Below is a small trained network, with its code and all its weights. Each question gives an input and a target symbol and asks what happens when units are switched off, that is, made to give their printed mean instead of their output.

import numpy as np


def w(rows, s, z=0):
    codes = np.array(rows[::2]) - 128.0
    scale = np.full(codes.shape[1], s)
    scale[-1] = z or s
    return codes * scale


def norm(h):
    return h / np.sqrt((h * h).mean(-1, keepdims=True) + 1e-5)


def f(y):
    return y / 2 * (1 + np.tanh(0.7978845608 * (y + 0.044715 * y**3)))


def softmax(a):
    e = np.exp(a - a.max(-1, keepdims=True))
    return e / e.sum(-1, keepdims=True)


def log_softmax(a):
    a = a - a.max(-1, keepdims=True)
    return a - np.log(np.exp(a).sum(-1, keepdims=True))


def net(x, mask):
    ids = ['ΣΩαδξφ'.index(c) for c in x.split()]
    T = len(ids)
    res = E[ids] + P[:T]
    u = 0
    for l in range(3):
        q, k, v = (norm(res) @ M[l].T for M in (Q, K, V))
        z = softmax(np.where(np.tri(T) > 0, q @ k.T / 2**0.5, -1e9)) @ v
        res = res + np.where(mask[u], z, O[l][:, -1]) @ O[l][:, :-1]
        u += 1
        y = f(norm(res) @ A[l][:, :-1].T + A[l][:, -1])
        res = res + np.where(mask[u : u + 12], y, B[l][:, -1]) @ B[l][:, :-1]
        u += 12
    return log_softmax(norm(res)[-1] @ U[:, :-1].T + U[:, -1])


Q, K, V, O, A, B = {}, {}, {}, {}, {}, {}
E = w([
[135,75,90,33],'Σ',
[54,71,187,139],'Ω',
[102,203,194,161],'α',
[81,158,168,67],'δ',
[134,81,100,5],'ξ',
[107,108,249,72],'φ',
],0.0031)
P = w([
[181,169,137,180],'0',
[85,191,77,92],'1',
[151,167,128,107],'2',
[73,178,63,91],'3',
[150,155,129,118],'4',
[68,161,49,94],'5',
[141,134,129,125],'6',
[68,138,36,99],'7',
[134,105,129,134],'8',
[79,111,19,111],'9',
[125,61,128,154],'10',
[63,83,4,111],'11',
[86,85,166,137],'12',
],0.0016)
Q[0] = w([
[1,156,198,1],'0.h1',
[209,83,166,105],'0.h1',
],0.0051)
K[0] = w([
[98,48,197,1],'0.h1',
[149,170,91,79],'0.h1',
],0.007)
V[0] = w([
[77,56,100,103],'0.h1',
[149,252,81,122],'0.h1',
],0.0031)
O[0] = w([
[251,123,138,170,248],'0.h1',
[53,63,115,35,67],'0.h1',
],0.0031,0.0015)
A[0] = w([
[254,130,166,165,168],'0.n1',
[80,169,132,151,67],'0.n2',
[92,177,171,128,120],'0.n3',
[91,155,166,79,162],'0.n4',
[90,179,149,182,170],'0.n5',
[125,54,58,104,217],'0.n6',
[11,101,151,209,90],'0.n7',
[118,133,184,93,132],'0.n8',
[26,207,67,106,110],'0.n9',
[100,58,103,141,114],'0.n10',
[211,95,56,176,57],'0.n11',
[128,208,99,144,5],'0.n12',
],0.0043,0.0017)
B[0] = w([
[150,159,25,125,138],'0.n1',
[150,82,120,79,97],'0.n2',
[145,73,94,85,134],'0.n3',
[157,120,92,155,193],'0.n4',
[151,153,95,1,118],'0.n5',
[115,209,156,125,255],'0.n6',
[104,227,171,97,112],'0.n7',
[157,103,103,142,174],'0.n8',
[155,69,52,158,137],'0.n9',
[74,172,179,110,135],'0.n10',
[167,137,122,63,109],'0.n11',
[91,69,163,101,82],'0.n12',
],0.0035,0.0024)
Q[1] = w([
[168,61,99,2],'1.h1',
[139,69,198,147],'1.h1',
],0.0069)
K[1] = w([
[103,43,150,254],'1.h1',
[142,180,211,158],'1.h1',
],0.0072)
V[1] = w([
[113,84,251,138],'1.h1',
[99,231,106,54],'1.h1',
],0.002)
O[1] = w([
[189,183,138,250,59],'1.h1',
[110,47,228,157,253],'1.h1',
],0.0023,0.0011)
A[1] = w([
[31,217,2,105,236],'1.n1',
[153,174,146,195,64],'1.n2',
[18,199,154,132,210],'1.n3',
[137,114,141,92,110],'1.n4',
[194,89,64,130,113],'1.n5',
[212,122,175,105,124],'1.n6',
[211,135,164,138,54],'1.n7',
[188,185,164,114,98],'1.n8',
[106,66,202,203,254],'1.n9',
[105,112,133,120,92],'1.n10',
[78,75,133,118,140],'1.n11',
[161,163,126,91,219],'1.n12',
],0.0038,0.00089)
B[1] = w([
[251,199,85,157,250],'1.n1',
[140,116,121,68,63],'1.n2',
[114,116,52,59,124],'1.n3',
[113,149,88,103,192],'1.n4',
[5,174,127,143,171],'1.n5',
[101,98,60,63,239],'1.n6',
[117,42,58,88,156],'1.n7',
[25,57,135,13,187],'1.n8',
[195,172,42,187,114],'1.n9',
[161,141,144,120,122],'1.n10',
[161,167,117,97,136],'1.n11',
[85,164,126,120,253],'1.n12',
],0.002,0.0015)
Q[2] = w([
[188,133,217,226],'2.h1',
[207,237,2,92],'2.h1',
],0.0067)
K[2] = w([
[82,159,103,1],'2.h1',
[41,93,135,241],'2.h1',
],0.0068)
V[2] = w([
[235,90,228,114],'2.h1',
[220,2,95,124],'2.h1',
],0.0026)
O[2] = w([
[255,157,242,86,140],'2.h1',
[208,59,117,159,254],'2.h1',
],0.0037,0.001)
A[2] = w([
[98,33,208,97,1],'2.n1',
[107,146,118,131,42],'2.n2',
[149,139,124,111,88],'2.n3',
[185,210,116,181,98],'2.n4',
[122,163,232,149,112],'2.n5',
[227,75,230,136,36],'2.n6',
[148,107,81,180,60],'2.n7',
[138,87,253,210,165],'2.n8',
[23,111,88,111,99],'2.n9',
[142,144,136,104,70],'2.n10',
[109,127,101,82,199],'2.n11',
[186,84,146,142,225],'2.n12',
],0.0052,0.0013)
B[2] = w([
[52,106,99,72,170],'2.n1',
[132,131,101,99,98],'2.n2',
[123,117,142,161,150],'2.n3',
[97,49,208,104,104],'2.n4',
[195,110,58,148,93],'2.n5',
[235,221,93,147,171],'2.n6',
[114,180,94,6,94],'2.n7',
[177,110,189,96,105],'2.n8',
[209,132,194,154,160],'2.n9',
[106,118,125,198,146],'2.n10',
[153,114,180,213,252],'2.n11',
[192,199,253,164,188],'2.n12',
],0.0031,0.0022)
U = w([
[131,115,11,112,210],'Σ',
[98,139,149,234,51],'Ω',
[36,237,151,120,171],'α',
[131,69,132,208,6],'δ',
[93,40,170,60,126],'ξ',
[224,182,186,117,182],'φ',
],0.011,0.0017)

Each question gives the input, a string of symbols that net reads in full, and the target symbol t.
The units are the heads (2 rows each of Q, K, V and O) and the neurons (one row each of A and B). Each row of codes is followed by its name. A weight is (code - 128) times the scale printed after its matrix; where a second scale follows, it is the last column's (O, A, B and U).
mask holds one flag per unit, layer by layer, with each layer's heads first. A switched-off unit (its flag False) gives its mean, the last column of its rows in O or B, instead of its output. The means were averaged over made-up inputs and are rounded, as every weight is.
A unit's drop is (log p(t) with every unit on - log p(t) with that unit switched off) / (log p(t) with every unit on - log p(t) with every unit switched off).
The circuit of an input: a set's keep is (log p(t) with only the set's units on - log p(t) with every unit switched off) / (log p(t) with every unit on - log p(t) with every unit switched off). Starting from the 12 units with the biggest drops (on a tie, the unit counted first), units are removed one at a time, each time the one whose removal leaves the highest keep (on an exact tie, the one counted first), for as long as the keep stays at least 0.8.
circuit, biggest first: the units of the circuit, biggest drop first
unit that matters most: the unit with the biggest drop
top k neurons: the k neurons with the biggest drops, biggest first
top k neurons in layer l: the k neurons of layer l with the biggest drops, biggest first
input Σ Σ α δ ξ Σ ξ Σ ξ ξ ξ δ, target Σ: circuit, biggest first -> (0.n9)
input Ω δ Σ, target δ: top 4 neurons in layer 0 -> (0.n5 0.n1 0.n7 0.n6)
input φ Ω φ ξ ξ α Σ α Ω φ ξ Σ α, target ξ: top 3 neurons -> (1.n8 1.n1 0.n3)
input ξ φ ξ α α ξ ξ ξ δ δ δ, target δ: top 4 neurons -> (1.n5 0.n4 1.n1 0.n3)
input Ω Σ φ ξ ξ δ ξ δ ξ Ω Ω, target φ: top 2 neurons -> (2.n8 1.n9)
input α φ Ω φ Σ δ ξ ξ ξ α, target Σ: top 2 neurons in layer 2 -> (2.n12 2.n6)
input δ Ω φ ξ ξ ξ α ξ ξ ξ ξ φ δ, target φ: top 3 neurons -> (1.n9 2.n6 2.n12)
input δ δ α ξ ξ δ φ α ξ ξ φ φ, target φ: top 3 neurons -> (1.n9 2.n12 1.n5)
input δ α Σ, target δ: top 4 neurons in layer 2 -> (2.n11 2.n9 2.n6 2.n12)
input Σ ξ ξ Σ, target Ω: top 2 neurons in layer 2 -> (2.n11 2.n1)
input ξ ξ δ, target ξ: top 2 neurons in layer 1 -> (1.n5 1.n1)
input ξ ξ φ ξ ξ Ω Ω Σ ξ δ ξ ξ δ, target ξ: top 3 neurons -> (0.n5 1.n1 2.n1)
input α ξ ξ δ ξ ξ Σ, target ξ: top 3 neurons -> (2.n6 2.n12 1.n9)
input α ξ α α Σ ξ φ ξ ξ φ Ω, target φ: circuit, biggest first -> (2.n8)
input δ Σ Ω Σ δ, target δ: top 3 neurons -> (0.n7 2.n9 1.n5)
input Σ Ω ξ ξ ξ ξ ξ α ξ, target ξ: top 2 neurons -> (0.n7 0.n5)
input Σ ξ φ φ α ξ Σ δ ξ δ Ω, target ξ: top 2 neurons -> (1.n1 2.n8)
input δ α ξ ξ Σ ξ ξ α φ Σ α, target φ: top 2 neurons in layer 1 -> (1.n5 1.n9)
input Ω ξ φ ξ α Σ Σ ξ α δ α ξ α, target ξ: top 2 neurons -> (0.n6 0.n5)
input φ φ ξ ξ Σ Ω ξ Σ ξ Σ ξ Σ, target α: unit that matters most -> 0.n6
input ξ ξ Σ ξ ξ Σ φ ξ δ α, target Σ: top 3 neurons -> (0.n5 1.n5 0.n6)
input ξ α Ω ξ φ Σ, target φ: top 2 neurons -> (0.n6 0.n5)
input α δ φ Σ Σ ξ ξ ξ Σ, target ξ: top 2 neurons in layer 1 -> (1.n1 1.n8)
input ξ φ Σ Σ Σ ξ ξ, target ξ: top 2 neurons -> (1.n1 0.n5)
input ξ ξ ξ α, target δ: top 3 neurons in layer 0 -> (0.n6 0.n9 0.n12)
input ξ ξ ξ ξ Σ φ Σ Ω, target α: top 2 neurons in layer 0 -> (0.n7 0.n5)
input ξ δ α α ξ Σ ξ ξ φ ξ φ Ω δ, target φ: top neuron in layer 1 -> (1.n9)
